Below are the code and all the weights of a small trained network. Each question names an input and a class and asks about switching units off, where a switched-off unit gives its printed mean instead of its output.

import numpy as np


def w(rows, s, z=0):
    codes = np.array(rows[::2]) - 128.0
    scale = np.full(codes.shape[1], s)
    scale[-1] = z or s
    return codes * scale


def f(y):
    return y / 2 * (1 + np.tanh(0.7978845608 * (y + 0.044715 * y**3)))


def log_softmax(a):
    a = a - a.max(-1, keepdims=True)
    return a - np.log(np.exp(a).sum(-1, keepdims=True))


def net(x, mask):
    res = np.array(x, float).reshape(1, 8) / 4 @ E
    y = f(res @ A[0][:, :-1].T + A[0][:, -1])
    res = res + np.where(mask, y, B[0][:, -1]) @ B[0][:, :-1]
    return log_softmax(res[-1] @ U[:, :-1].T + U[:, -1])


A, B = {}, {}
E = w([
[36,111,124],'x0',
[119,80,181],'x1',
[54,99,242],'x2',
[220,189,195],'x3',
[139,158,31],'x4',
[191,130,169],'x5',
[156,28,65],'x6',
[110,252,121],'x7',
],0.0041)
A[0] = w([
[122,123,107,2],'neuron 1',
[114,140,137,138],'neuron 2',
[100,160,139,41],'neuron 3',
[88,87,216,57],'neuron 4',
[115,184,110,163],'neuron 5',
[133,126,114,80],'neuron 6',
[154,120,87,72],'neuron 7',
[122,155,113,98],'neuron 8',
[115,116,104,34],'neuron 9',
[177,110,121,149],'neuron 10',
[97,119,151,143],'neuron 11',
[103,150,128,80],'neuron 12',
[84,98,80,91],'neuron 13',
[103,145,122,55],'neuron 14',
[157,112,96,104],'neuron 15',
[85,114,145,112],'neuron 16',
[111,144,140,141],'neuron 17',
[120,176,130,183],'neuron 18',
[161,130,118,161],'neuron 19',
[124,125,128,113],'neuron 20',
[106,167,130,130],'neuron 21',
[197,105,136,101],'neuron 22',
[134,159,119,155],'neuron 23',
[85,112,130,83],'neuron 24',
[134,221,55,169],'neuron 25',
[96,149,132,94],'neuron 26',
[1,56,27,134],'neuron 27',
[115,124,104,14],'neuron 28',
[137,106,115,66],'neuron 29',
[96,103,134,96],'neuron 30',
[114,115,131,105],'neuron 31',
[109,122,113,46],'neuron 32',
[158,101,82,92],'neuron 33',
[98,121,145,114],'neuron 34',
],0.013,0.0024)
B[0] = w([
[171,135,119,112],'neuron 1',
[123,148,124,132],'neuron 2',
[168,165,91,124],'neuron 3',
[85,218,158,180],'neuron 4',
[130,182,87,163],'neuron 5',
[140,123,121,122],'neuron 6',
[150,108,92,143],'neuron 7',
[142,152,99,131],'neuron 8',
[181,138,127,119],'neuron 9',
[102,72,134,158],'neuron 10',
[115,162,140,142],'neuron 11',
[149,159,111,125],'neuron 12',
[193,139,151,156],'neuron 13',
[158,156,112,120],'neuron 14',
[140,93,111,146],'neuron 15',
[126,165,140,141],'neuron 16',
[121,157,121,134],'neuron 17',
[112,179,103,159],'neuron 18',
[103,102,117,150],'neuron 19',
[131,129,130,125],'neuron 20',
[141,175,102,141],'neuron 21',
[95,61,143,161],'neuron 22',
[115,148,104,145],'neuron 23',
[142,160,144,134],'neuron 24',
[95,164,25,225],'neuron 25',
[149,166,109,129],'neuron 26',
[254,116,212,254],'neuron 27',
[186,144,117,115],'neuron 28',
[157,111,138,124],'neuron 29',
[137,149,152,135],'neuron 30',
[136,136,139,126],'neuron 31',
[166,143,128,118],'neuron 32',
[164,94,103,156],'neuron 33',
[125,156,135,133],'neuron 34',
],0.037,0.0057)
U = w([
[73,188,37,24],'0',
[24,173,16,164],'1',
[107,104,196,191],'2',
[185,252,212,169],'3',
[17,83,250,148],'4',
[217,54,228,3],'5',
[201,9,38,144],'6',
],0.0031,0.0061)

Each question gives the input, the list of numbers given to net, and the class t.
The units are the neurons (one row each of A and B). Each row of codes is followed by its name. A weight is (code - 128) times the scale printed after its matrix; where a second scale follows, it is the last column's (A, B and U).
mask holds one flag per neuron, in row order. A switched-off neuron (its flag False) gives its mean, the last column of its row in B, instead of its output. The means were averaged over made-up inputs and are rounded, as every weight is.
A unit's drop is (log p(t) with every unit on - log p(t) with that unit switched off) / (log p(t) with every unit on - log p(t) with every unit switched off).
The circuit of an input: a set's keep is (log p(t) with only the set's units on - log p(t) with every unit switched off) / (log p(t) with every unit on - log p(t) with every unit switched off). Starting from the 12 units with the biggest drops (on a tie, the unit counted first), units are removed one at a time, each time the one whose removal leaves the highest keep (on an exact tie, the one counted first), for as long as the keep stays at least 0.8.
units of the circuit, in order: the units of the circuit, biggest drop first
most important unit: the unit with the biggest drop
top k neurons: the k neurons with the biggest drops, biggest first
drop when u is switched off: that unit's drop, to one decimal
input [-4,7,4,-6,-6,-2,-1,-3], class 3: most important unit -> neuron 4
input [-2,6,5,-3,8,1,7,0], class 5: units of the circuit, in order -> (neuron 27; neuron 25)
input [2,0,-3,6,4,-6,-1,3], class 1: top 2 neurons -> (neuron 27; neuron 25)
input [-3,1,1,4,5,-1,6,-4], class 6: units of the circuit, in order -> (neuron 4; neuron 33)
input [1,5,-3,-2,1,-1,-1,0], class 5: units of the circuit, in order -> (neuron 25; neuron 4)
input [-5,8,7,3,-7,-1,6,7], class 4: top 4 neurons -> (neuron 27; neuron 25; neuron 5; neuron 13)
input [2,8,6,3,-2,-5,8,-5], class 3: top 2 neurons -> (neuron 4; neuron 27)
input [2,-3,1,-7,2,2,-3,-2], class 5: top 2 neurons -> (neuron 27; neuron 4)
input [-6,0,0,-1,3,5,7,5], class 6: top 2 neurons -> (neuron 4; neuron 33)
input [8,0,-6,-5,6,2,-8,7], class 0: top 2 neurons -> (neuron 25; neuron 27)
input [-2,3,3,-1,-2,3,1,-6], class 4: top 2 neurons -> (neuron 27; neuron 25)
input [-7,-8,-8,8,5,-7,-5,-6], class 1: top 2 neurons -> (neuron 25; neuron 27)
input [-4,-2,-2,-8,5,7,-2,-7], class 5: top 2 neurons -> (neuron 25; neuron 27)
input [6,1,-5,4,8,-1,2,4], class 1: most important unit -> neuron 25
input [-8,-8,3,1,0,5,-7,-3], class 0: top 2 neurons -> (neuron 27; neuron 18)
input [-3,-1,-5,-6,8,3,3,-2], class 6: drop when neuron 25 is switched off -> 0.2
input [5,-4,-8,-6,-5,-3,7,1], class 5: drop when neuron 27 is switched off -> 0.6
input [7,-5,-7,-7,5,-8,2,-5], class 5: drop when neuron 27 is switched off -> 1.0
input [-5,5,6,3,6,-7,3,8], class 1: drop when neuron 27 is switched off -> 0.5
input [2,7,-2,-2,7,-7,3,-4], class 5: top neuron -> (neuron 27)
input [-5,-7,-7,4,-3,8,-3,-1], class 1: top 2 neurons -> (neuron 27; neuron 25)
